Start, symbols taken left to right, then the unit you end at.
Each answer is a row, close to the row of the unit it stands for.
2 -15 27 11 -2 -19 -20 -2 -27 0 1 15 -10 -95 25 -5 -60 1 1 2 -11
pu => 1 -30 8 12 -1 -60 -5 11 -9 -2 2 44 -9 -97 3 2 -28 3 -2 -20 -27
4 39 9 -27 4 36 -1 17 -4 2 0 -32 3 100 9 4 46 0 -1 -23 23
fi => -1 -19 36 -57 -5 -24 -26 -6 -29 -6 -2 21 13 60 31 -2 72 0 -3 2 -13
2 49 -23 23 2 67 17 5 17 -1 1 -50 -4 65 -18 1 -11 -4 -5 -4 43
fi => 3 51 4 -16 0 53 -4 11 -7 -3 -1 -42 3 93 7 -4 21 -3 0 -20 31
2 32 -4 23 -2 75 6 -19 7 1 3 -57 -11 49 -5 -3 -26 -4 -3 24 43
fi => 3 44 -17 11 2 59 13 5 18 1 3 -44 0 82 -19 1 9 5 2 -1 36
0 -14 28 17 1 -24 -22 -3 -23 -5 -4 17 -8 -100 26 -3 -61 6 -1 6 -14
vo => 5 14 35 21 1 26 -31 -2 -33 6 2 -24 -14 -64 38 5 -83 0 -1 6 15
-5 44 6 -18 -4 55 -4 14 -7 -1 3 -41 1 91 0 0 18 -4 -1 -19 30
fi => 1 10 27 -49 4 20 -17 -8 -25 9 -2 -14 13 93 26 4 58 -1 4 8 12
-1 -46 -21 7 1 -67 15 3 21 2 -2 49 4 -69 -16 0 13 0 6 -4 -43
vo => 1 41 -23 6 -2 61 15 5 17 3 -2 -46 11 86 -22 2 9 0 -2 -3 34
-1 44 -23 5 -3 62 18 7 23 2 0 -51 3 83 -22 -5 11 3 2 0 36
fi => -3 40 7 -27 3 37 -4 15 -6 4 -3 -34 4 97 3 4 42 -2 -6 -23 23
-1 -39 -24 21 1 -64 13 3 22 -1 5 51 -1 -85 -20 -1 -11 2 -4 -4 -37
vo => -2 47 -17 21 1 65 15 5 21 0 0 -52 3 69 -18 -1 -10 5 -3 0 42
3 -18 35 -60 -1 -21 -23 -6 -34 -8 0 20 15 58 33 -5 72 1 0 2 -12
vo => 0 10 28 -46 12 17 -19 -8 -24 5 2 -14 15 94 24 2 60 2 0 3 8
-4 -60 -13 -31 -4 -57 4 -25 10 -2 -7 46 10 15 -10 -2 63 3 -4 34 -36
pu => 2 7 25 -49 1 21 -20 -6 -25 8 -1 -17 13 92 23 5 61 4 1 5 11
-2 32 -5 21 -4 73 2 -21 5 -4 4 -54 -8 49 -6 -3 -33 -6 -1 26 46
vo => -1 -26 6 7 1 -55 -8 13 -6 1 3 45 -3 -102 4 3 -24 -5 -1 -18 -34
2 47 -25 23 0 71 10 6 19 1 0 -53 0 69 -19 1 -9 -1 -5 -1 42
fi => 0 42 7 -18 -4 54 -3 16 -4 1 0 -42 4 95 0 -6 23 -4 3 -19 30
-3 30 -5 26 -5 75 4 -20 1 -4 1 -54 -8 52 -7 0 -37 2 -3 26 44
pu => 0 14 41 21 5 26 -28 -12 -35 5 0 -27 -15 -65 39 4 -81 4 1 3 17
0 -36 -22 19 -3 -61 12 3 20 -1 1 46 -2 -84 -19 3 -8 0 -3 -4 -37
fi => -4 -16 7 29 -5 -44 -1 20 -7 -4 1 31 -14 -103 5 -2 -50 -6 4 -19 -24
-2 -17 27 14 -3 -24 -22 -4 -26 -6 0 15 -9 -99 24 -6 -57 2 -1 -1 -14
pu => -1 -27 9 8 3 -56 -7 14 -6 4 -1 41 -6 -100 6 1 -20 -1 -2 -23 -33
-5 -54 -11 -31 -6 -61 6 -28 11 -7 0 44 8 11 -10 -4 64 -3 -4 37 -37
vo => -4 39 2 -26 1 38 -4 19 -4 -3 0 -28 4 100 4 6 40 -4 2 -27 21
1 -41 -21 18 -4 -57 12 0 16 0 -2 48 1 -84 -16 -1 -6 -1 -3 0 -35
pu => -4 -58 -4 -15 2 -73 8 -20 4 3 -2 53 1 -48 -1 -2 31 -1 -3 24 -43
-4 -61 -5 -14 1 -68 -2 -19 4 5 -5 53 0 -46 -7 5 31 -5 1 24 -41
fi => 0 -39 -19 17 0 -62 11 6 20 0 4 46 0 -89 -19 2 -12 -3 -1 -3 -35
-3 -62 -6 -14 3 -69 6 -21 5 -1 -4 55 2 -45 -8 2 32 -7 6 22 -42
pu => 3 -17 33 -58 -5 -23 -24 -7 -31 -4 -1 21 17 57 31 -5 72 6 -3 0 -17
1 50 -22 15 -1 65 8 4 19 -1 2 -46 2 70 -18 -2 -8 2 -3 -4 37
pu => -1 22 -10 47 6 62 10 -25 11 11 -1 -50 -17 -9 -11 3 -75 -1 2 37 38
1 35 -7 23 -1 74 5 -20 2 -4 2 -57 -5 52 -3 -3 -31 0 1 26 46
vo => -1 -28 4 8 1 -57 -7 16 -7 2 0 43 -7 -95 7 0 -25 -3 0 -18 -37
0 39 2 -27 5 37 -5 19 -7 3 2 -31 6 98 10 5 48 2 -3 -21 22
fi => 1 -17 35 -61 -1 -21 -24 -5 -28 -6 2 18 22 62 34 -3 76 4 0 4 -14
7 -22 36 -59 -4 -28 -27 -3 -30 -4 -5 21 21 61 35 -5 73 3 3 7 -14
fi => 2 -62 -4 -13 1 -70 2 -23 2 0 2 52 6 -49 -6 4 28 -6 3 27 -45
5 16 39 20 10 28 -29 -5 -34 7 3 -22 -11 -69 39 5 -83 2 -1 1 17
pu => -1 -16 8 25 -4 -42 -1 15 -4 -2 0 31 -12 -104 8 -2 -47 -4 -3 -26 -28
0 46 7 -13 -4 52 -6 14 -3 -2 -6 -42 2 89 5 -6 23 4 -3 -18 31
vo => -6 -58 -3 -8 7 -70 5 -17 8 2 -2 56 -2 -51 -7 -2 26 4 4 25 -41
-3 47 7 -13 -1 55 -7 18 -5 -3 -4 -42 1 94 5 -3 19 -5 2 -21 27
vo pu fi => 0 -61 -6 -13 5 -68 0 -21 5 2 2 56 -1 -49 -5 2 31 -3 -1 23 -42
2 -21 34 -59 -6 -25 -23 -5 -30 -6 3 21 12 56 31 -7 69 4 -5 2 -14
fi vo => -1 50 9 -14 -3 55 -6 12 -4 -4 -1 -43 4 93 6 -5 26 0 -2 -21 30
0 -57 -10 -32 1 -62 4 -26 9 -8 2 44 14 15 -12 -6 66 1 -3 35 -33
vo fi pu => -1 41 5 -31 6 37 -4 12 1 2 1 -28 5 98 7 4 42 -1 -6 -20 22
0 -15 6 23 -1 -38 -5 15 -5 -2 -4 29 -12 -99 -1 1 -50 -2 -3 -21 -25
vo fi pu vo => -3 -10 2 24 -4 -40 -7 19 -6 1 -3 30 -8 -100 3 -2 -46 0 -1 -23 -23
7 -19 35 -59 -8 -22 -28 -8 -30 -5 0 15 16 58 32 -6 71 3 -1 3 -15
fi fi => 5 -38 -23 14 2 -60 14 1 18 2 2 46 -3 -86 -15 0 -13 5 -3 2 -39
-1 -56 -14 -32 -9 -56 9 -28 11 -5 2 45 9 8 -12 -4 66 -3 0 35 -37
vo vo => -2 -55 -11 -32 -2 -62 6 -28 9 -6 -1 46 10 13 -10 -4 66 -3 -6 34 -35
-2 -58 -6 -12 3 -65 5 -15 4 1 -1 53 5 -46 -5 4 31 -3 1 26 -39
fi => -2 -36 -22 14 1 -65 14 7 17 -1 0 46 1 -85 -21 -1 -9 -4 -2 3 -35
5 9 41 24 11 26 -29 -5 -37 5 2 -22 -13 -64 35 2 -78 -2 0 3 18
vo pu => 3 -25 6 8 4 -53 -5 15 -5 3 7 44 -11 -99 7 4 -26 -3 -4 -18 -37
0 -21 29 15 -6 -19 -24 -8 -27 -6 3 14 -8 -100 24 -1 -63 0 0 4 -16
vo vo pu pu => 1 -40 -21 9 0 -69 15 8 22 -1 -1 48 6 -67 -18 3 15 -2 5 -5 -44
-4 -61 -9 -10 5 -69 7 -17 6 3 -1 56 5 -45 -7 7 22 -4 4 29 -40
vo => -1 46 11 -15 -5 56 1 15 -7 -1 1 -40 4 91 5 -2 26 -3 3 -18 34
5 13 41 22 9 26 -27 -6 -34 9 -2 -19 -15 -67 36 6 -84 3 -2 1 17
pu pu vo vo => 3 -41 -19 17 -3 -65 15 3 19 0 -2 52 -3 -86 -18 -3 -6 -3 -2 -1 -33
1 -59 -6 -12 1 -70 5 -17 1 2 1 51 3 -48 -2 3 31 -2 2 28 -40
pu => 1 -24 40 -58 -8 -23 -24 -7 -31 -3 2 20 16 56 32 -4 74 1 1 3 -14
-5 -12 5 14 -3 -38 0 15 -2 -4 1 35 -11 -102 2 -1 -42 -5 -3 -18 -26
fi pu fi => 1 13 37 22 2 28 -27 -1 -36 0 1 -21 -9 -62 38 4 -85 6 -1 2 13
-4 -58 -4 -10 -1 -70 3 -17 7 4 -4 54 2 -47 -5 2 31 -3 5 19 -44
pu vo pu vo => -3 -56 -5 -11 2 -70 5 -22 8 3 -4 53 0 -51 -5 4 33 -4 5 27 -41
-1 13 42 20 3 25 -28 -7 -33 8 1 -20 -11 -63 36 5 -80 6 0 1 17
pu => -2 -10 7 21 -4 -40 -2 21 -6 -8 -2 34 -11 -105 4 -4 -49 1 1 -19 -25
2 40 -22 5 2 63 20 0 21 4 -1 -46 4 84 -16 -3 12 3 4 -1 36
fi vo fi => 1 -43 -23 7 1 -67 21 0 22 3 1 53 7 -69 -18 -1 14 0 2 -4 -39
2 -40 -19 17 -2 -58 14 3 21 0 3 50 0 -86 -20 -2 -8 5 -1 -2 -36
pu fi vo vo => 1 -37 -19 16 1 -63 15 3 18 1 3 49 1 -86 -18 -1 -9 0 -2 1 -41
-2 39 5 -27 4 34 -5 16 -3 1 0 -30 6 96 6 2 46 0 1 -27 21
pu fi => -2 37 7 -29 5 39 -4 20 -5 5 -1 -31 10 100 4 3 48 -1 2 -24 22
0 45 6 -15 -1 54 -6 12 -3 -5 3 -43 8 94 7 -3 25 -3 -2 -22 31
fi vo pu => 1 39 4 -25 4 38 -4 20 -6 2 0 -28 3 101 7 2 42 -4 1 -24 21
-4 40 6 -30 2 37 -2 18 -2 5 2 -28 9 98 5 3 45 0 0 -26 25
pu fi => -2 35 6 -27 6 40 -7 15 -2 2 1 -33 3 99 3 2 44 -2 -1 -21 21
-2 -59 -7 -16 1 -70 6 -19 9 4 2 60 5 -51 -7 0 32 -3 -1 30 -41
pu fi pu pu => -1 35 4 -25 3 39 -6 18 -5 4 1 -31 8 101 5 3 45 -5 -2 -20 24
1 -59 -10 -35 -8 -54 2 -26 5 -4 2 44 7 11 -9 -2 70 2 -2 33 -36
fi pu pu => 9 5 31 -47 4 17 -18 -9 -24 10 -1 -12 10 97 24 0 57 0 -7 4 9
-2 21 -17 42 4 63 14 -26 15 7 -1 -48 -20 -15 -12 3 -71 -3 1 34 33
vo => 0 -12 5 21 -3 -40 -3 20 -8 -5 -3 28 -7 -99 7 2 -45 -4 4 -25 -21
1 6 27 -51 5 20 -17 -10 -25 2 0 -17 11 96 26 3 61 3 -3 6 8
pu => -3 44 3 -16 -2 53 -6 16 -6 -3 0 -39 1 94 7 -3 26 -5 -1 -18 32
-2 -31 10 7 5 -56 -9 9 -9 2 -1 41 -3 -97 6 5 -26 -4 -3 -17 -32
fi vo => 3 15 39 23 5 27 -25 -8 -33 7 -1 -25 -9 -60 34 5 -83 5 0 2 15
-1 49 -26 16 2 65 13 2 19 3 3 -53 1 59 -17 0 -13 4 -5 -3 44
fi fi pu => 0 50 10 -17 -4 52 0 12 -2 2 -1 -44 4 90 5 -4 21 -5 -2 -18 34
5 44 -22 6 -3 64 21 2 21 4 -4 -50 2 84 -19 0 9 1 2 -1 36
pu pu vo => 3 -19 30 17 -5 -26 -26 -8 -24 -4 0 11 -3 -98 24 1 -58 2 1 8 -14
3 41 -20 12 1 59 17 4 18 6 -1 -47 3 86 -16 3 11 -4 3 -1 35
fi => -5 36 4 -23 4 34 -4 16 -1 -1 3 -28 4 101 3 2 42 0 1 -23 28
3 45 -22 21 -1 66 15 7 19 -6 3 -50 1 65 -21 2 -13 3 -4 -7 41
fi fi pu => -6 46 6 -15 -1 52 -2 12 -4 -3 -1 -40 2 96 6 -3 24 -3 -6 -19 29
2 48 8 -15 0 55 -1 14 -5 -1 3 -37 1 95 4 -4 25 -4 6 -18 35
vo vo fi => 4 14 27 -48 4 18 -22 -5 -24 4 -4 -19 13 93 22 2 51 9 -1 3 15
-2 -16 7 19 -4 -38 -3 19 -4 -2 0 29 -10 -106 6 -2 -44 -6 3 -24 -22
pu => -1 -36 -21 21 -4 -60 13 7 18 0 2 42 3 -90 -21 5 -6 4 0 -1 -33
3 -40 -20 7 -4 -67 17 6 24 1 0 50 7 -66 -21 -2 12 3 2 0 -41
vo pu => -1 40 -10 25 -3 71 0 -21 5 -5 2 -57 -9 56 -6 -4 -32 -4 -4 28 48
-4 35 -3 19 -4 72 0 -21 2 -5 2 -60 -8 46 -8 0 -31 -2 -4 29 47
fi fi fi fi => -5 -62 -6 -9 0 -68 9 -21 8 4 2 54 4 -49 -6 1 30 -2 -1 26 -39
0 -38 -19 11 2 -68 16 6 19 -1 -3 53 4 -71 -21 5 14 5 2 -3 -43
pu fi vo => 5 44 -18 9 0 59 18 5 23 -1 4 -48 2 83 -17 3 5 0 4 -5 34
0 47 6 -15 -1 57 -9 12 -7 -2 0 -41 3 89 5 1 25 -4 3 -18 31
fi pu fi vo => 3 -23 37 -62 -4 -27 -23 -3 -33 -7 -3 17 18 55 31 -5 72 5 2 4 -13
4 12 26 -51 8 18 -23 -5 -24 3 5 -18 13 91 23 4 57 3 1 8 15
pu vo pu => 6 -21 30 -59 -5 -25 -26 -3 -31 -8 0 21 14 58 35 -6 73 0 3 0 -12
1 15 36 21 6 28 -25 -2 -33 9 2 -21 -10 -64 35 5 -80 1 -1 1 19
vo fi fi vo => 2 -39 -23 19 -6 -56 11 5 14 -1 0 45 -1 -86 -23 -4 -11 2 -4 1 -32
-2 -58 -9 -11 -4 -67 5 -17 7 4 -2 52 3 -50 -5 3 31 -4 1 29 -45
vo fi pu => -1 48 8 -18 -2 54 -5 17 -6 -3 -1 -42 4 94 9 -2 21 -7 1 -16 29
1 -19 32 16 -2 -20 -25 -7 -27 -2 -2 18 -8 -99 31 1 -63 -3 -2 4 -11
fi pu vo => -1 16 36 24 3 28 -31 -2 -34 7 -1 -23 -11 -65 33 6 -82 -2 0 3 14
2 9 29 -49 6 19 -17 -5 -30 8 3 -18 13 93 25 1 57 -2 -1 5 16
vo pu => 0 41 4 -28 5 40 -2 18 -5 4 1 -27 8 95 5 3 44 -1 -6 -20 24
0 -26 11 9 2 -56 -5 15 -4 3 -2 45 -4 -94 5 3 -28 -1 0 -17 -35
vo fi fi => -3 33 5 -29 3 40 -1 15 -5 4 1 -28 2 98 6 6 43 -3 -1 -23 21

There are 16 units.
Each unit is an arrangement of 8 marks. Each symbol rearranges the positions; applied to (α β γ δ ε ζ η θ) they give: fi (θ α β γ δ ε ζ η); vo (α θ η ζ ε δ γ β); pu (β γ δ ε ζ η θ α).
